Each row is followed by its class number.
[-15 -52  31  -8 -14  16 -32  -4 -12  -3  33 -32   9 -10   8   2  33  25
  21   8 -24  28  23 -11   8   4 -26  12  51  12  -7  -6  -8  -7   4] | 7
[ 27  25  34  -9  12 -21 -36  25 -36  18  12  -5  63  -2  -3   7  -9  49
  -3 -15 -54   8  34  -4 -24   0   9   0 -15  53  31   1  -6   0   7] | 9
[  5 -12  34  26  -4   6 -18   1  -4 -19  19 -13 -39 -11  14  34  16   5
  14 -11 -11  29  14  -3  15   0   8  -8  51  -6  -1   5 -21  -9  12] | 6
[-22 -31  -5  27 -16  13 -20   6   9  -9   2 -17   7 -13  25  -3  21   1
 -44  26 -12  24  17  -8 -15  36 -13 -24 -22 -11   6   6  19   6  10] | 7
[-32 -11 -29 -11 -11  -6   9  27 -21  18  52  11 -28   4   7 -21  -3   6
 -23 -26 -35 -64   7  19 -29 -22  12  25 -21  34 -15 -14  28 -18 -12] | 5
[ 14  25  25   3  11  -5   4  29  -8   3  -4 -24 -29 -12  12  22  28   8
 -16  19 -39  -9  30 -17 -15  12  11  -6 -32  11 -10  27  -8  38   0] | 2
[-16  23 -20 -19   8  38  77 -14   0 -10 -27  22  69 -41 -14 -27 -36 -11
  11  -3   9  38 -28   9   1 -15 -13 -27  54 -41   5  -1  28   5 -13] | 3
[-13 -12  27   7  25 -29 -32  37   3 -23  37   3 -38  -6  -2  31  15   6
   3 -25 -38  17  15   1 -29  -9 -14 -19   7  31  33  11   9  -5   7] | 4
[-18  -7  -9  47   5  -4 -43  12 -36  28  19  11  17   5  -8   5  -1 -17
   7 -15  -2  23  17  41   3  -3  19 -10  49   7   9  26  29 -37 -21] | 4
[ 22  24  -6 -22 -12 -25  12  22 -16   8 -14  -1 -48  13   8   8  -2  14
  -9  -4 -83 -53   5  -8 -35   4  19 -28 -38  35  16  26 -19  47   8] | 4
[-20 -20  25  18  -8  20 -10 -25  43   3  11 -12  19  -5   5  22   9  15
   0 -24   8  50   8 -24  -5  -8  -6  28  57   6  -6 -14  13 -20   0] | 6
[ -7 -33  -7  13  -3  40  11   7  34 -19  30  -3 -31  18  16  -5  28  11
  -9  10  27  -1 -36 -22  18  -1 -52  17  33  -9 -11 -20 -25 -47  27] | 11
[ -8  12  14  24 -21  19  39   5  41   7   3   2  26 -40  -1   5 -29  -6
   3 -12  43  38 -23  -3   4  -5 -35  26  32 -14   0   1  18 -24  12] | 0
[  2  62  12 -19 -17 -24  19 -24 -17 -16 -21   6 -20 -13 -55  14  -2  18
 -47 -28  45   7 -32  15 -30  -2  -4  16 -13 -32 -18 -26   6  -6 -24] | 5
[ 10  51  51  -5  15  48  68 -22  38 -69  -4  27  18   8 -37  37 -27  11
 -14 -12  24  65 -29  -5 -26 -18 -13   2  39   4  16 -26   3  53   2] | 5
[-15   2  14 -22 -18  21  64  -4  10  11  20  -1  20   6   4  13   1  10
 -37 -19 -22  -5 -17 -42 -62 -52 -40   8  30  -6  16  13  18 -39  24] | 4
[ -3  13  45 -28   5   5  55  21  43  16   5  16   6  18  24  -4 -25  -9
  -6   2 -72 -72  17 -17 -37 -37  38 -27 -39  12  15  50  12  56  28] | 1
[ 16  35 -42 -18  39  15  44  22  35 -30 -22  12 -15   0  -8 -24 -27  -6
   8 -13  21  16 -44  -2  11 -11   0 -38  11  -6 -10 -15  15  38 -12] | 3
[-28 -31   8 -40   6  20 -11  24 -11   9   1 -13 -29 -21  -5 -10  36   9
 -20 -30 -29  45  35 -26 -16   4 -12  11  16  20  -5  -7   3   2  -2] | 12
[  3  69  48 -71 -25 -33   1   7 -65 -10  -7 -11 -12 -24 -12  -7  -8  23
 -24 -19 -38 -43  21 -16 -48   3  44 -16 -61  23  -2   9 -24  13  20] | 3
[-41 -11 -16 -20 -54 -22 -10  30 -14  35  -7 -12  49 -28  21 -37  -1   5
   8  31 -35 -32  55 -13 -23   2 -11  -1 -65  35 -10  19  20  -3  -8] | 12
[-24 -19  -9  24 -38 -39   5   2   1  31  19 -10  22 -50  50   0   1  31
 -15 -12 -19  -3 -27  -3 -20  -2 -46  17   7   5  27 -14  10 -74  12] | 4
[  9  19 -61  13  18  -6 -29  31  -8  -3 -20  18 -32  20 -33 -26 -16  10
   6 -34   1 -27 -32  43  42 -18 -15 -23  15  -5   8 -14 -10 -25 -16] | 11
[  6  -3  44  29 -20 -58 -15 -14   6   0  25 -28 -37   4   3  32  30   4
 -23  -1  24 -33 -19  15  -5  11  17  44 -10  34  -9 -16   5  37   5] | 9
[ -8  28 -20 -11 -27 -19  -2  16 -23  -1  16  32  -5  -3  27  -1   5  38
 -11  -6 -34 -32 -14   6 -26  -5 -14   6 -33  21 -19  -8 -12 -44  27] | 8
[ -7  -6 -43 -24 -35 -42 -10  62 -27  31  50  18  27 -26  36 -10  13  47
 -40 -18 -37  -3 -15  11 -43 -13 -93  32 -31  26   6 -23  27 -53  25] | 5
[-14  25  -3 -11   1   3  16  22 -26 -44  26  41  21  -7 -13 -21   3  28
   2  -3 -12 100  -1   4 -44   2 -26 -16  10  38 -32 -41   8  -7 -22] | 12
[-23  35 -17 -17  20  25  14  53  -2 -10   7  28 -54  -1 -15  -9   1   8
   4 -18  -8 -12  18 -21 -23 -33   1 -27 -39   9 -29   6 -14  -5   6] | 12
[ -1 -19 -11 -46 -29  19  32   5  15 -43  23 -10 -11 -12 -10  -1  -7 -27
   6  -2  15  26  14 -38  -4   0 -14  29  25  23  -7 -19  19 -30  -2] | 8
[-27 -38 -11  -7   8  25 -27  17  11  24  -5   3  -8 -20 -14 -21  11   2
  -9 -14 -28  18  20 -14  -9  10 -23  11   9   5  -3   0   6 -17   3] | 11
[-11  -1 -14 -24  16  42 -20  26  -8  -4  17  15 -36   1 -20   9  25  13
 -15 -32 -16  15  21   5  -5  13 -13  15  24   7 -11  -5   4  17  -3] | 5
[ 12  16  19 -15  18 -15   0   9  -3  -5   2  -8  11 -39 -35  27   4  13
  44 -16  -1  55  24   7   3 -19 -17  15  41  16  -6  -7   1  19 -18] | 8
[-12  22 -37 -27  -7 -29   3  34 -47  48  27  19  13 -32 -26  -9   4  27
 -23 -27 -33 -10  19  -4 -62  -9 -30  -4 -39 -12  12   8   4 -84  -7] | 4
[ 15  29   5 -12   2  27   3 -33 -33 -39 -45   8 -32   7 -23   4  -2  16
   3 -26 -20  -7 -27  20  26  -3  20 -23  54   1   4 -25 -24  56 -10] | 9
[-16  37  50   2  14  26 -26 -19  46  -8 -32  -2  15 -36 -22  31  -9  16
  15 -38  28  59   3 -12  -4  17   1  24  16   8  16  -7   4  42   4] | 0
[-13 -21 -17 -13  -1  50 -23 -12  22  19 -22  17   6   1   4  -1   5   4
 -10 -13 -23  37  17 -12   7  26   2  15  17   0  -7  -1  -2   8  -3] | 1
[ 42 -19  40  30  20  -8   2  34  11 -32  18 -41 -51  48   7  50  29 -12
 -40  21  -8  45  12 -33 -16   7   8  -7  -4  26  10  34 -15  36  15] | 12
[-19  -9  14  -3  14  14   5  30  18 -24  26 -12 -45  11  31  31  21  20
 -37 -30 -96  -7  27 -28 -44 -27   7  -7   2  43  -6  12  10  49   8] | 1
[-12  -5 -22 -13  17 -18 -31  23 -30  16  13   9   1 -35 -15 -21  -9   8
  18  -9 -22  14  30  -1 -13  -5   1 -25 -21 -19 -14   1   8 -55 -36] | 1
[  0 -25   7  -8  16 -27 -20   4 -46  22  29 -16  -8 -10 -35 -11  18  -8
 -12  -3 -33  33  41 -13 -65   0   2   3  -9   9 -26   2  23  -2 -31] | 10
[-26   3  20 -28   9  17 -26  -6  23  21 -15   4   2 -20 -25  -1   8  15
 -11 -43   9  28   6  -6  -9  22  -2  33   5   4   2  -6  15 -10  -1] | 0
[ 15   4  13  15 -19  36  25 -15  43 -42  -5 -16 -24 -31  12  40  13  23
  25  -3 -12  54 -17 -28  11  -7 -60  32  55  13   4 -30 -29  59  12] | 2
[ 11  -1  14  16  -5  28 -14 -19  28 -15 -12 -31 -34 -14  16  17   8  16
  23 -29 -13  -1  -7 -12  36 -12  -8  15  55   2  20 -10 -23  39   5] | 2
[-11   3 -40 -22 -10 -20  37  25 -12 -42  50  21 -24  -6  -2  15  -5 -11
   6  -5  20 -14 -29 -12 -11 -27 -29  23   1   6 -13 -21  16 -87   2] | 8
[  8   0 -20  -3   6  11 -12   2  -3  -6 -10  -5 -46  25 -17   9   2  13
 -19 -30 -12 -19 -27  16  20 -17   1  -7  13   0  16 -12 -15  12  11] | 7
[ 10  28 -15 -50  -3 -26  51  27 -14  23  -3  14 -32   0  -5 -32  -4   2
 -57 -36 -40 -35 -20  -5 -43   1  11   2 -30  15 -14  -8  18  -8   6] | 10
[-14  22 -20   0  30  26  -2  16 -10 -42  -2  25   7  -4   7  17  -4  23
  18 -19 -27  38 -27   4   5  -5 -14 -16  44  16  -8  -8   1  14   1] | 3
[ -1  -5  20 -17 -38  -2  -3 -28 -21 -13 -10 -22 -18  25   2 -27 -11  -4
  38  26 -11 -59 -11   2  22 -12  40 -16  16  12 -30   3  -9  22 -12] | 7
[ 15  37  32 -12 -26  58  49 -40  13 -68   5   5  -4  -4 -24   8 -30  11
  15 -24  -3  51 -18 -39 -22 -36 -17  10  63   5  -2 -35 -19  14   1] | 2
[  3  12 -57 -49   9  28  10  32 -44  50 -11  15   7 -15  25 -17  16  14
 -16 -12 -48 -13   1 -17  -6  -5 -22  18 -12   4   2  -1   3 -28   8] | 2
[ 41  -2 -12   7 -26 -18  15   2 -28 -33 -12  -7 -96   4  15  15 -13   6
 -27  -2 -43 -47 -42 -16  -4   2   2 -11 -19  13   2 -17 -42  23  22] | 9
[-17 -15 -11 -26   7  34 -11   2  13 -12 -19  14 -37  -1 -32  21  23   4
 -50 -44 -29  15   5 -31 -20  25  -4  24  21   2  -4  -4  15  14   5] | 9
[-18 -29 -16  20   7  -3 -16  39  59 -19  25  -2   1  22   5 -28  -1  -9
  20   8 -16 -15   5   7   6 -12 -23 -11   7  42  -2  -1  32  31  -8] | 11
[-29  15 114  11 -34 -55 -20 -51 -16 -57   0 -29 -25 -22  -9  19  24  -4
 -29  21  43  33  12   2 -47  13  27 -14 -50   7  13 -19 -12  35   6] | 12
[  4  11 -22  -5  17  41  11  17 -31  16  -1  24  38 -50   4 -19 -23   3
  68  -6 -29  35  16  20  35 -14 -13  -8  52   1  15  -9  -6  -2 -15] | 2
[ -8 -26   2 -17 -11  13  25  14 -16 -15  21 -24  -7   1  28 -19   0  17
  10  16 -33 -27  -4  -3   8 -11 -21  -7   7  24   1  -7  -8 -23  -1] | 0
[-34  35  14  -3  23  20  36   8  26  33  -2  25  38 -44  -9  -8 -27 -23
  -9 -16  18   5  27   0 -27 -21  31 -17 -28 -34   6  18  37  -6  -9] | 1
[-10  27  17 -20 -10  29  29  -9 -10 -34 -17   4   9 -26 -16  30 -10  -3
   5 -24  -9  75   9 -25 -19  -6   1  19  31  30  15 -19  -2  46  -4] | 12
[  0  -8  19 -18 -10  27 -20 -26  16   2  -8  -4 -11   3   4  19  14   1
 -21 -17 -15  43  11 -33 -26  14   8  26  15   7  -9  -5   2  32   2] | 1
[ -6  -8  -2  20  14  -4 -26  28  -5 -22  24   6   4  15  10  52  38   0
 -27   4   3  21  -4   5  -5  13 -29  23   7  34  15  -6  23  26  16] | 9
[ 18   7  24 -56 -18 -33  18   5 -65 -20  30  -4  -8 -31 -13  14  -2  -1
  -8   8 -67  11  22 -31 -87   5  -6   0 -33   6   4   6  13  33  -9] | 5
[ -2  29  19  19  20  40   6  27  -7  -3   9  18  11 -47 -10  22  -4  23
  31 -19  32  60   2  37  36 -21 -45   2  64 -10   6 -20 -13   5   5] | 5
[  7  46  65 -18  -4 -10  -1  17   7  -9 -34   6 -35  30 -30  42  27  23
 -60   4  13   1  -9  17 -15  -5 -16   9 -24  15 -22  14  -6  51  23] | 5
[ 43   1  60 -16  38   0  47  -7  28 -27 -22 -37 -58  -3  31  42   6  -1
 -18   1 -45  14 -20 -42 -13 -17  21 -28   9  -5  23  12 -22  79  16] | 1
[  3  -8 -15 -25  10  22 -13  18   5 -14   3  -3 -15  -4   3   8   6  -5
  -3 -17  -9  27  -2 -22  -3  13 -10   7  19  12   2   5   2  22  17] | 3
[  5   7  25  23   6  17 -24 -28   0 -29  11 -13   8  -5 -24   4   4  15
  28  -7  -9  26  22  12   3  -8   1  -7  29  -2  19 -12 -14  27 -22] | 2
[-10   5  -2  -1  -6  -4 -10  27 -36 -33  61   9 -37  17  -2  24  17   7
 -52 -27   3  36 -18  -7 -47   5 -21  35  -8  33 -14 -20  13 -61  11] | 0
[-14   1 -13 -35   0  20  -7   6 -12   8   3   6  15 -28  -5  -6 -13  12
  -1 -38 -16  21   0 -22  -6  11   2  25  21  12   3  -7   0 -33   8] | 3
[ -2  25  51  20  13  41  25 -24  24 -27  -4 -18 -27 -29  14  46  -1  20
  12  -5   6  19 -10 -37 -13 -11   5  13  33 -10 -12  -6 -18  44   6] | 5
[ -3 -16  15  41  16  43  30  16  22  17  11   3  67 -31  -7  18 -24   7
  25   7   3  71   6   6  20 -22 -30   3  66  -8  15   8  10 -14   7] | 7
[ 30  13  52  -6  -2 -42 -56  45 -11 -54  19  14 -33  25 -27  31  16  26
 -20 -17 -54  78  30   5 -38   4 -24 -40  10  32  -6  12  -4  14  14] | 6
[ -5  -3 -31 -14 -17 -16 -17   2 -37 -41  62  23 -28   4 -22 -14   6  14
 -20 -34 -46  18   0  14 -76  -2 -23  -4   2   8  -7 -30  29  25 -24] | 5
[  1   1  45   0 -21  14  40 -44  39 -28 -17  -8 -16  12  50  28   7  18
 -13  15   0  20 -63 -44 -19   4 -13  14  32  26   3 -20 -14  12  27] | 4
[-23 -44  12  -7  -3 -21   5  12 -69 -36  52  -5 -40   6 -25  -8   6   0
 -25 -13 -85 -18  10   4 -54 -41 -14 -13  12  17   7  -3   0 -37  -6] | 11
[  7  -3   7 -39 -41 -10  25 -19   7 -25   5 -15 -64   2  25  14  -1   3
 -46 -30 -39  -3 -24 -59 -62 -31 -11   8 -13  19   1 -30  -1  11  31] | 6
[-19 -28  46   5  24 -65 -67  18 -33 -11  48  12  17   0 -24  13  30  33
 -29  -3 -26   4  22   9 -45  25  -8  -2 -45  12  16   1  14 -68  -3] | 9
[-25 -48  26  49 -27 -40 -32 -38 -12 -11  30 -43  14 -27  13  -1   6 -12
  -5  29  15  10  -5 -26 -42   0 -17  13  -6 -16   0  -7  20 -42 -13] | 11
[ -3  19  14 -26  43  44  34 -12   9  -3 -25  17  30 -45  -3 -28 -49 -14
  47 -19  -5  55  11   5  19 -24  37 -36  39   2  16 -26  10  29 -30] | 1
[-11  10  35  -6 -13 -22  11 -17   2   5  -9 -20  37 -14 -18  29   6 -28
 -11  22   6  13  39 -26 -38   7  28  -5 -16 -25   3  35  35   8 -16] | 6
[  0  -1  10   2  -3  25  18  -5   7  -9 -10   2   5  -4  -7  25  12  13
 -39 -14 -21  24  -2  -9 -10  14  -8  23  21  25   9 -16   4  37   9] | 9
[-32  13  72  23 -42   1  52 -45  14 -47   5  -7 -28 -16  34  40   1  18
 -47  -1  -9 -10 -24 -19 -33 -14  17  27   1  20 -10 -18 -16 -20  39] | 8
